Below are the code and all the weights of a small trained network. Each question names an input and a class and asks about switching units off, where a switched-off unit gives its printed mean instead of its output.

import numpy as np


def w(rows, s, z=0):
    codes = np.array(rows[::2]) - 128.0
    scale = np.full(codes.shape[1], s)
    scale[-1] = z or s
    return codes * scale


def norm(h):
    return h / np.sqrt((h * h).mean(-1, keepdims=True) + 1e-5)


def f(y):
    return y / 2 * (1 + np.tanh(0.7978845608 * (y + 0.044715 * y**3)))


def log_softmax(a):
    a = a - a.max(-1, keepdims=True)
    return a - np.log(np.exp(a).sum(-1, keepdims=True))


def net(x, mask):
    res = np.array(x, float).reshape(1, 6) / 4 @ E
    u = 0
    for l in range(4):
        y = f(norm(res) @ A[l][:, :-1].T + A[l][:, -1])
        res = res + np.where(mask[u : u + 3], y, B[l][:, -1]) @ B[l][:, :-1]
        u += 3
    return log_softmax(norm(res)[-1] @ U[:, :-1].T + U[:, -1])


A, B = {}, {}
E = w([
[132,142,67,33,189,73],'x0',
[186,53,91,87,172,97],'x1',
[81,93,137,94,134,186],'x2',
[139,158,131,93,20,153],'x3',
[154,117,225,98,88,118],'x4',
[113,207,202,105,170,254],'x5',
],0.0038)
A[0] = w([
[248,67,62,202,187,133,72],'L0N0',
[238,117,79,44,50,3,9],'L0N1',
[141,181,89,145,129,119,4],'L0N2',
],0.0043,0.0029)
B[0] = w([
[67,123,96,115,96,170,175],'L0N0',
[138,115,219,127,103,2,250],'L0N1',
[98,59,179,140,172,64,62],'L0N2',
],0.0065,0.0017)
A[1] = w([
[126,2,244,226,130,132,113],'L1N0',
[42,157,103,235,193,36,176],'L1N1',
[255,148,200,16,157,162,4],'L1N2',
],0.0054,0.0014)
B[1] = w([
[163,147,136,58,9,47,242],'L1N0',
[255,63,126,165,86,185,251],'L1N1',
[14,69,45,155,125,146,226],'L1N2',
],0.0066,0.002)
A[2] = w([
[29,253,181,177,78,163,68],'L2N0',
[132,198,192,92,126,124,2],'L2N1',
[92,97,192,113,86,237,204],'L2N2',
],0.0065,0.00084)
B[2] = w([
[175,254,144,77,112,230,255],'L2N0',
[76,98,32,206,151,152,145],'L2N1',
[167,168,48,166,68,112,226],'L2N2',
],0.0059,0.0039)
A[3] = w([
[191,246,192,212,85,228,2],'L3N0',
[193,255,97,73,254,110,33],'L3N1',
[230,124,191,71,52,7,30],'L3N2',
],0.0044,0.0011)
B[3] = w([
[81,205,215,76,137,99,252],'L3N0',
[180,102,208,60,137,3,157],'L3N1',
[181,143,187,67,102,65,228],'L3N2',
],0.0056,0.0038)
U = w([
[161,73,54,187,115,213,153],'0',
[134,120,175,171,189,130,2],'1',
[110,235,181,96,88,188,215],'2',
[38,77,104,102,170,171,44],'3',
[181,129,187,215,193,153,50],'4',
[195,95,169,115,63,34,197],'5',
[55,99,180,133,136,123,2],'6',
[101,107,116,61,253,143,161],'7',
],0.013,0.0065)

Each question gives the input, the list of numbers given to net, and the class t.
The units are the neurons (one row each of A and B). Each row of codes is followed by its name. A weight is (code - 128) times the scale printed after its matrix; where a second scale follows, it is the last column's (A, B and U).
mask holds one flag per neuron, layer by layer. A switched-off neuron (its flag False) gives its mean, the last column of its row in B, instead of its output. The means were averaged over made-up inputs and are rounded, as every weight is.
A unit's drop is (log p(t) with every unit on - log p(t) with that unit switched off) / (log p(t) with every unit on - log p(t) with every unit switched off).
The circuit of an input: a set's keep is (log p(t) with only the set's units on - log p(t) with every unit switched off) / (log p(t) with every unit on - log p(t) with every unit switched off). Starting from all 12 units, units are removed one at a time, each time the one whose removal leaves the highest keep (on an exact tie, the one counted first), for as long as the keep stays at least 0.8.
circuit, biggest first: the units of the circuit, biggest drop first
most important unit: the unit with the biggest drop
top k neurons: the k neurons with the biggest drops, biggest first
top k neurons in layer l: the k neurons of layer l with the biggest drops, biggest first
drop of u: that unit's drop, to one decimal
input [-1,8,5,8,-3,7], class 0: top neuron in layer 0 : (L0N0)
input [3,4,-2,-2,-8,-2], class 0: circuit, biggest first : (L1N1, L3N0)
input [0,7,6,7,-2,1], class 3: top 3 neurons : (L1N2, L1N1, L2N0)
input [2,2,8,3,-2,-3], class 7: circuit, biggest first : (L1N0, L1N1, L2N2)
input [7,1,8,2,1,3], class 3: top 2 neurons : (L1N2, L2N0)
input [1,2,-4,-6,0,6], class 7: circuit, biggest first : (L2N0, L1N2)
input [-1,3,-1,-6,-4,1], class 0: top 3 neurons : (L1N1, L2N0, L0N0)
input [6,-7,-4,-1,4,-1], class 5: circuit, biggest first : (L2N0, L1N1, L0N2)
input [6,-6,5,-6,-1,0], class 7: top 3 neurons : (L1N0, L0N1, L2N0)
input [5,-2,4,-8,-8,-5], class 0: top 2 neurons : (L1N1, L3N0)
input [-2,-8,-2,-5,-5,1], class 4: top 2 neurons : (L1N1, L2N0)
input [6,-5,-1,-4,-8,8], class 7: top 2 neurons : (L3N1, L1N0)
input [-4,8,6,1,1,7], class 0: top 2 neurons : (L1N2, L2N0)
input [-7,-7,-6,-6,-8,-3], class 0: circuit, biggest first : (L1N1)
input [-5,4,4,-1,-4,1], class 0: top 2 neurons in layer 2 : (L2N0, L2N2)
input [0,1,8,-8,-2,-3], class 0: top 2 neurons : (L1N1, L3N0)
input [-8,7,2,2,-7,-5], class 0: top 2 neurons : (L0N0, L0N1)
input [5,8,7,5,-4,6], class 3: top 2 neurons in layer 1 : (L1N2, L1N1)
input [7,-6,2,0,-5,-1], class 5: top 2 neurons in layer 2 : (L2N1, L2N0)
input [8,6,1,7,-2,7], class 7: most important unit : L1N1
input [3,7,5,0,-1,3], class 3: drop of L1N2 : 0.5
input [-4,8,4,3,-4,5], class 0: drop of L2N0 : 0.5
input [8,-2,4,2,1,2], class 7: drop of L1N2 : -0.1
input [4,-2,4,-1,-2,2], class 7: drop of L3N2 : 0.1
